[142 145 151 129 135  90 203 124 146  95 103] = F
[151 111 119 121 116 124 135 155 111 120 111] = Z
[134 151 109 125  64 115 228 129 146 122 157] = E
rev: [103  95 146 124 203  90 135 129]	F
rev: [109 151]	E
rev: [157 122 146 129 228 115  64]	E

[156 173 126  75 227  71 138  71 141  80] : vom
[143 168 136  95 117 113 164 104 136 107] : tepof
[139 125 135 108 140 175 122 139 136  99] : Navo
[150  96 154 170 146 142 104 112 119 129] : Kun
[148 141 143 120 106 139 139 133 132 103] : Kef
[128 128 121 133 109 134 131 145 124 118] : fusef
[152 128 152 158 100 102 134 139  93 117] : Sapil
[115  85 142 201 105 113  85 119 173 189] : Kivu
[162 149 160  80 101 136 141 150  69 128] : buviz
[152  78 178 220 175  92 106  61  80 167] : Nin
[148  74 142 134 140 157 118 110 143 107] : mag
[143 141 148 148  72  93 157 124 126 104] : Vone
asked: [148 141 143 120 106 139 139 133 132 103]	Kef
rev: [ 72 148]	Vone
rev: [126 124 157  93]	Vone
rev: [178  78 152]	Nin
rev: [119  85 113 105 201 142  85 115]	Kivu

[133 102  98 106] = nali
[158 121  73 153] = sogi
[119 190 143  93] = matev
[193 106  52 151] = bup
[193 106  52 135] = Zopa
[ 77 150 224 111] = fav
[165  67 180 199] = vesab
[137 181 138 120] = mura
[104  76 159 117] = novab
[158 121 148  67] = zekof
[ 79  52  54 170] = Sani
rev: [153  73 121]	sogi
rev: [181 137]	mura
asked: [158 121 148  67]	zekof
rev: [138 181 137]	mura
rev: [148 121 158]	zekof

[127 136 143 130 126 133 140 171 152 145 130 127 144 132 129 129 138 128] -> zevun
[126 124 135 130 128 145 135 176 172 155 148 134 153 135 165 128 142 128] -> zudu
[133 128 128 128 140 130 128 137 128 128 128 144 169 128 129 130 141 128] -> keb
[128 128 135 128 141 128 139 131 128 128 129 140 141 128 128 152 129 128] -> pamu
[135 199 162 131 127 124 157 222 197 178 133 121 127 167 127 127 201 136] -> vol
[128 145 145 129 136 127 146 153 128 130 130 128 136 128 127 139 128 129] -> tulu
[127 128 130 128 127 135 128 162 130 133 128 126 160 128 133 128 154 128] -> rori
[128 145 145 129 126 127 146 153 128 130 130 128 136 128 127 139 128 129] -> lokaz
[128 144 153 133 125 127 156 163 142 138 131 128 129 131 127 144 128 140] -> Nasiv
[128 141 150 134 126 131 153 175 166 151 148 128 132 135 127 138 128 138] -> ditu
asked: [128 145 145 129 136 127 146 153 128 130 130 128 136 128 127 139 128 129]	tulu
rev: [132 128 148 151 166 175 153 131]	ditu
rev: [162 128]	rori

[111  79 211 129 132 170 118  68] -> R
[ 37 102 133 149  86 128 130 130] -> V
[102 116 153 106 126 119 164 123] -> N
[109  37 102 133 149  84  84  75] -> T
[104  94  97 121 135 100 135 131] -> C
asked: [109  37 102 133 149  84  84  75]	T
rev: [ 84 149 133 102  37]	T

[ 58 103 174 113 168 182  89 119  59 157  78]  J
[131  46 179 113 168 182  89 137  59 157  78]  L
[ 58 103 174 113 168 182  89 131  47 179  92]  H
rev: [179  47 131]	H
asked: [ 58 103 174 113 168 182  89 131  47 179  92]	H
asked: [ 58 103 174 113 168 182  89 119  59 157  78]	J

[198  53  44 168 131 205  73 185  68 207  75  55  60  53 196  93  51 200
  71 113 195] -> fugi
[127 125 125 126 129 126 123 126 123 127 124 125 124 127 128 126 125 126
 129 130 125] -> libi
[ 65 155 178  70 145 101 186  73 157  92 150 205 193 177  99 196 203 109
 153 151  71] -> vuka
[123 125 124 124 129 123 119 123 133 124 120 123 123 127 140 201 174 134
 154 184  70] -> naba
[125 124 124 124 129 123 119 123 120 124 120 123 123 127 126 124 123 123
 130 129 123] -> zepu
[125 124 124 124 129 123 119 123 133 124 120 123 123 127 126 124 123 123
 130 129 123] -> situd
rev: [123 123 124 126 127 123 123 120 124 133 123]	situd
asked: [125 124 124 124 129 123 119 123 120 124 120 123 123 127 126 124 123 123
 130 129 123]	zepu

[145  92 185 152 133  73] : kodu
[183 135 103 103 177 174] : ter
[ 77 184 182 135 109 125] : nifi
[201  97 111  84 156 168] : veke
[ 75 148  73 185 152 133] : Lapep
asked: [145  92 185 152 133  73]	kodu
rev: [133 152 185  73]	Lapep
rev: [135 182]	nifi
asked: [ 75 148  73 185 152 133]	Lapep
rev: [152 185  73 148  75]	Lapep
rev: [168 156  84 111  97]	veke

[151 144 133 134 135 139  77 130 127 149 114 124 154 158 103 132 116 143
 121 118 111 128 138 125  97 105 130 121 132 129 111 135 123 139 144 110
 111 135 112 101  84 165 124 137 137 118 135 103 119  94 116 139 157] -> zaso
[102  84 134 135 131 142  72 126 122 149 114 122 149 157 103 132 114 139
 124 121 104 125 139 127  98  98 129 125 131 133 106 132 129 140 145 106
 120 127 117 100  88 159 127 125 138 100 134  81 132  80  95 162 163] -> turog
[120 179 122 171 123 148  69  92  65 153 106 118 142 154  80 156 124 141
 121 106  94  84 169 154  56  97 144 110 127  94 109 171 120 103 146 101
 144  67 144 133  86 171 137 120 129  99 112  76 118  92 112 170 152] -> dima
[151 144 133 134 135 139  77 130 127 149 114 124 154 158 103 132 116 143
 121 118 111 128 138 125  97 105 130 121 132 129 111 135 123 139 144 110
 111 135 112 101  84 165 124 137 141 100 139  75 132  77 102 161 175] -> kufop
[148 134 134 135 131 142  72 126 122 149 114 122 149 157 103 132 114 139
 124 121 104 125 139 127  98  98 129 125 131 133 106 132 129 140 145 106
 120 127 117 100  88 159 127 125 124 129 127 132 124 132 126 127 125] -> giso
[128 131 130 127 130 127 130 130 131 124 126 129 130 126 129 127 128 127
 126 126 126 128 130 130 134 131 127 125 125 131 127 126 129 130 130 128
 125 131 126 130 130 128 126 132 126 131 131 135 126 129 127 128 129] -> vif
rev: [ 75 139 100]	kufop
asked: [151 144 133 134 135 139  77 130 127 149 114 124 154 158 103 132 116 143
 121 118 111 128 138 125  97 105 130 121 132 129 111 135 123 139 144 110
 111 135 112 101  84 165 124 137 137 118 135 103 119  94 116 139 157]	zaso

[123 148  60 128 123 153 125 127 118 122] -> kamo
[137 138 138 145 125 129 153  96 127 125] -> Zuv
[116 130  77 110 128 142 101 161 123 127] -> zezol
[130 125 140 130 129 124 131 125 129 129] -> lomi
[129  97 211 120 137  96 120 145 142 138] -> Kasok
[144 146 150 159 122 128 173  69 126 123] -> teg
[133 116 177 133 131 112 136 121 135 132] -> Lanu
[126 148 128  60 153 123 128 126 123 125] -> ruru
rev: [138 142]	Kasok
rev: [153 123 128  60 148]	kamo

[111 140 116 151] = kulit
[ 52 101 158 170] = nid
[ 72 142 110 177] = Gunu
[ 72 110 121 120] = zufal
[ 72 110 142 145] = Dud
[154  73 127  79] = mot
rev: [ 73 154]	mot
rev: [142 110  72]	Dud
asked: [ 72 110 142 145]	Dud
rev: [170 158]	nid

[ 96 105  98 104 152 130 118 164 117 129 147 140 131 126 107 115 134 105
 135 121 155 129 103 133 122 165 125 112 148 115 150 115 130 137 122 144
 122 121  97  84 130 120 149 156 111] = Kinof
[157  71 183 121  97  57 112 155 148  97  70  55 163  86 127  36  88 121
 153 124 189  80 127 102  67 159 114 179 167 175  48  84 132 194  96 110
 137 182 134 190 202 169 175  88  79] = sitet
[168 101 133 159 122 105 126 175  58  81 165 103 160  59 109 119 150 147
 143 145 116  84 120 148  96  87 141  79  94 128 101 170  91 130 160  84
 174 111  97  84 139  86 138 120 120] = kamu
rev: [102 127  80]	sitet
rev: [57 97]	sitet
asked: [168 101 133 159 122 105 126 175  58  81 165 103 160  59 109 119 150 147
 143 145 116  84 120 148  96  87 141  79  94 128 101 170  91 130 160  84
 174 111  97  84 139  86 138 120 120]	kamu

[126  95 128 103 167 126 158 147 115 120 132 119 162 122 144 150 172 168
 114  91] = leni
[165 117 205 190 107 145 132 198 107 175 125 107  81 148 124 142 127  89
 141 155] = kibud
[139 173 181 117  43 115 199 162 142  95 125 111  90 180  82 166 117 205
 167 153] = Posut
[133  75 194 160 110  72 186 136 144  93 185  62  79 160 143  73  85  64
 127 125] = sadal
[ 95 123 144 148 169 156 183 112 118 116 120  67 126  95 145 131 164 189
 106 134] = bupa
rev: [110 160 194  75]	sadal
rev: [205 117 166]	Posut
rev: [120 115 147 158 126 167 103 128]	leni

[134 136 136 129 135 141 127 117 133 140 100 130 131 123 123 112 113 124
 129 133 127  98 125 121 135 139 100 130 132] : tege
[116  93  85 166  76 127  81 196  81 116 181 161 165  67  76  80 109 159
 161 137 189 115  74  96  68 121 169 159 100] : sezot
[124 144 141 126 137 144 129 114 120 144  92 145 129 113 123  94 116 113
 131 127 138  81 114 125 127 136  83 127 142] : taka
[118 151 158  87 164 115 171  79 147 123 103 107  88 172 175 162 162  90
  96 105  92 145 168 167 162 116  98  91 157] : kadag
[119 125 124 126 122 121 124 133 115 120 136 131 126 120 123 121 129 124
 125 121 135 128 122 127 116 120 134 125 127] : gero
[129 153 151 131 147 155 135 114 126 152  78 147 135 112 123  82 112 114
 132 132 150  60 120 127 135 146  67 131 151] : soz
[ 85 111 109 115 105 100 120 146  79  96 156 140 115  97 117  93 124 128
 121 125 135 122 129 137  85  92 125 110 132] : Zuton
[ 51 101  98 106  89  74 118 165  40  67 187 150 107  76 111  72 165  91
 106  72 192 115  94 147  52  61 134  97 138] : mul
[179 153 144 181 137 200 105 139 154 198  75 174 184 102  95  88  71 168
 183 186 145  61  95  88 144 192  92 184 125] : mit
[139  82  76 175  72 136  72 192 106 128 176 147 173  79  73 102  96 177
 172 157 163  88  95 144  61 184 192 125  92] : Fop
[109 122 122 114 121 115 128 121 110 115 125 127 114 120 128 116 134 110
 118 111 130 119 120 132 115 112 113 113 130] : Dov
rev: [122 128 135 121 125 124 129]	gero
rev: [125 184  92 192 144  88  95  61]	mit
rev: [135 155 147 131 151 153 129]	soz
rev: [ 95  61 145 186]	mit
rev: [ 95  88 163 157 172 177]	Fop
rev: [136 134]	tege

[129 138 134 128 127 124 139] : rurul
[144 138 132 121 127 127 130] : Mabok
[138 129 134 133 110 138 109] : pul
[188 165 144 179 176 116 214] : Nizi
rev: [134 138 129]	rurul
rev: [127 128 134]	rurul

[184 128 121 141  63 230 157 120 137 123 125 134] -> guz
[170 116 123 150 109 126 143 113 145 120 141 143] -> Pev
[148 134 145 109 132 181 157 131 126 135 126  90] -> Mas
[128 121 141  63 230 157 121 121 137 119 129 159] -> dor
[141 143 128 108 149 167 145  86 116 126 130  43] -> Zume
rev: [120 145 113 143 126 109 150 123]	Pev
rev: [120 157 230  63 141 121 128]	guz
rev: [135 126 131 157 181 132]	Mas
rev: [123 116]	Pev

[120 120  45 134 167 124 144] : losok
[126 136  59 119 129 127 122] : Kolo
[130 145 114 130 174 147 126] : dibo
[120 127 161 127  71  83 119] : Tipez
[128 174 147 129 119  76 121] : nute
[123 115 136 130  76  29 123] : gevi
[146 118  90 131  91 102 134] : Doluv
[138 112 118 105 136  93 122] : koduf
[111 147  60 123 161 153 119] : pur
rev: [123  29  76 130]	gevi
asked: [128 174 147 129 119  76 121]	nute
rev: [147 174 130]	dibo
rev: [129 119  59]	Kolo

[122  73 155 135  46  70  80 154 216] -> lop
[122  73 155 135  50  38  67 170 172] -> sines
[122  73 155 135  46  70  59 110  93] -> naduk
rev: [154  80]	lop
asked: [122  73 155 135  50  38  67 170 172]	sines

[166 131 135 125 130 180 131 127 135 120 121 129 140 195 126 154 125 132
 130 146 136 128 129 131 130 127 128 126 125 135  99 130 147 127 147 124
 106 138 132 130 100 178 128 128 132 164] -> Kud
[173 131 146 126 128 167 133 124 123 119 129 127 140 197 127 138 125  92
 131 145 137 129 139 130 129 125 126 128 121 137 119 130 139 123 129 122
 116 136 129 131 115 165 136 129 125 186] -> nitu
[138 124 125 128 129 151 130 124 130 116 141 126 125 111 130 138 131 130
 116 111 124 132 132 128 128 129 128 122 131 115 159 128 119 125 122 128
 141 127 130 126 152  83 140 126 124 133] -> larit
[125 180 166 131 130 131 135 125 129 119 124 128 141 201 127 146 125 112
 131 147 137 128 132 130 130 126 127 128 123 137 108 130 143 125 138 123
 110 137 131 131 106 174 132 129 129 178] -> Pivur
[169 126 137 129 127 141 132 121 118 116 143 126 128 135 130 127 131  94
 122 120 124 131 155 127 127 127 126 121 127 122 158 129 124 122 112 123
 142 131 127 127 151 106 141 127 121 167] -> Koteb
[175 129 148 127 126 146 133 122 116 117 138 126 134 173 129 127 128  74
 128 135 131 130 152 128 127 126 125 125 123 132 143 130 131 121 113 121
 132 134 125 130 136 137 141 129 121 185] -> Dovu
[174 130 149 127 127 156 133 123 119 118 134 127 138 188 128 132 126  79
 130 141 130 139 129 137 128 125 126 127 122 135 131 131 135 122 120 121
 124 135 126 131 126 152 138 129 123 188] -> lisi
[157 125 131 129 128 145 131 122 123 116 143 126 126 121 130 132 131 111
 118 115 123 131 147 127 127 128 127 120 129 118 160 129 121 124 116 125
 144 129 128 127 153  93 141 127 122 151] -> gon
[174 128 143 128 126 141 133 121 115 116 141 126 130 153 130 125 130  81
 125 127 127 130 156 128 126 126 126 123 125 127 153 130 128 121 111 122
 138 133 126 129 145 121 142 128 120 178] -> suben
asked: [173 131 146 126 128 167 133 124 123 119 129 127 140 197 127 138 125  92
 131 145 137 129 139 130 129 125 126 128 121 137 119 130 139 123 129 122
 116 136 129 131 115 165 136 129 125 186]	nitu
rev: [131 180 130 125 135 131 166]	Kud
rev: [125 116 124 121 129 160]	gon
rev: [123 126 126 126 128 156 130 127 127 125  81]	suben
rev: [159 115 131]	larit
rev: [127 147 131 123 115 118]	gon

[162 160 140  80 133 133 101] = talo
[ 89 131 129 171  56 165 106] = tasa
[ 80 133 140 133 150 139 104] = Zesor
[133 150 140 133  80 139 104] = zeni
rev: [150 133 140]	Zesor
rev: [101 133]	talo
rev: [ 56 171 129]	tasa
rev: [139  80 133 140 150 133]	zeni
rev: [171 129 131  89]	tasa
rev: [106 165  56]	tasa

[106 124 166 133 200] = zibas
[106 192 159 126 146] = megun
[113  87  51 208 122] = daz
rev: [200 133 166]	zibas
rev: [166 124]	zibas

[ 56  53  45  50  80 159 108  83  63  60  67 163 137  89 174  46 173 131
  49 172 176 146 173 143 123 127 149  99] : Liba
[ 84 168  89 199  99 136 150  63  72  72  98 155 125 137 139  60 164 131
  83 168 156 143 128 130 125  96 142 123] : Kekil
[109  92 113  89 116 102 146  89  82 116  95  88 162 144 142  78 146 100
 127 135 126 158 157 167  94 157 170 110] : zube
[176 183 163 186 177 137 127 159 186 151 199 135  84 168  89 199 100 136
 150 111 101 105  74  84 150  77  88 157] : dozir
[180 166 119 146 191 155 170  80 132 116 182 149 126 201 103 138 147 116
 146 156 129 143  84 127 132  88 137 166] : Falez
[179 180 147 171 177 157 156 118 163 141 190 162 129 176  98 172 119 147
 163 130 118 121  84 123 157 125 120 154] : tun
[143 152 116 151 150 169 112 139 157 116 161 177  74 130 117 155 134 144
 106 149 144 107  92  75 156  56  85 159] : nefus
rev: [176 129 162 190]	tun
rev: [ 84 143]	Falez
rev: [150 136 100 199  89 168  84]	dozir
rev: [157 139]	nefus
rev: [138 103 201 126 149]	Falez
rev: [110 170 157  94 167 157 158 126 135 127 100 146]	zube

[146  83 181 210 123  71 136] : tiv
[123 121 131 137 130 123 124] : Sib
[146  83 181 210 111  71 136] : dag
rev: [123 130]	Sib
asked: [146  83 181 210 111  71 136]	dag
rev: [136  71 123 210 181]	tiv

[139 134 117 100 113 139 142 132 132 139]  zokif
[137 108 137 135 132 112 154 104 120 154]  Zama
[136 132  55 114 146 134 135 131  91 126]  Sadu
[137 130 109 109 145 140 131 139 112  97]  Zel
[128 134 136 146 131 128  99 167 116 113]  Rof
[138 128 100 120 150 131 135 121  96 152]  lalod
[137 106 147 131  95 170 101 119 155  98]  forif
[137 111 128 134 138  92 169 109 121 146]  ridap
[138 128 100 120 150 131 135 121 156 102]  Duzit
[137 106 147 131  95 170 101 119 107 123]  negi
asked: [138 128 100 120 150 131 135 121  96 152]	lalod
rev: [138 134 128]	ridap

[145 146  95 130 105  94 167 147 104 133 131 107 129 150 112 187  72 110
  93  89 127 150 215 125 167 173  98 127 124 141 119 115] = Vabiv
[136 155 114 122 158 130  90 135 140 101 131 105 101 131 137 113 217 111
 146  89 114 133  87 169 148 111 127 146 125 155 119 135] = basi
[136 155 114 122 158 130  90 135 140 101 131 105 101 131 137 113 151 111
 146  89 133 114  87 169 148 111 127 146 125 155 119 135] = zuke
[145 146  95 130 105  94 167 147 104 133 131 107 129 150 112 187  72 110
  93  89 127 150 215 125 167 173 126 170 150 126 119 122] = Tinud
[216 125 167 173  98 127 124 135 140 101 131 150 101 131 137 113 105 111
 146  89 114 133  87 169 148 111 127 146 125 155 119 135] = das
asked: [136 155 114 122 158 130  90 135 140 101 131 105 101 131 137 113 217 111
 146  89 114 133  87 169 148 111 127 146 125 155 119 135]	basi
asked: [136 155 114 122 158 130  90 135 140 101 131 105 101 131 137 113 151 111
 146  89 133 114  87 169 148 111 127 146 125 155 119 135]	zuke
rev: [124 127  98 173 167 125 215]	Vabiv
asked: [216 125 167 173  98 127 124 135 140 101 131 150 101 131 137 113 105 111
 146  89 114 133  87 169 148 111 127 146 125 155 119 135]	das

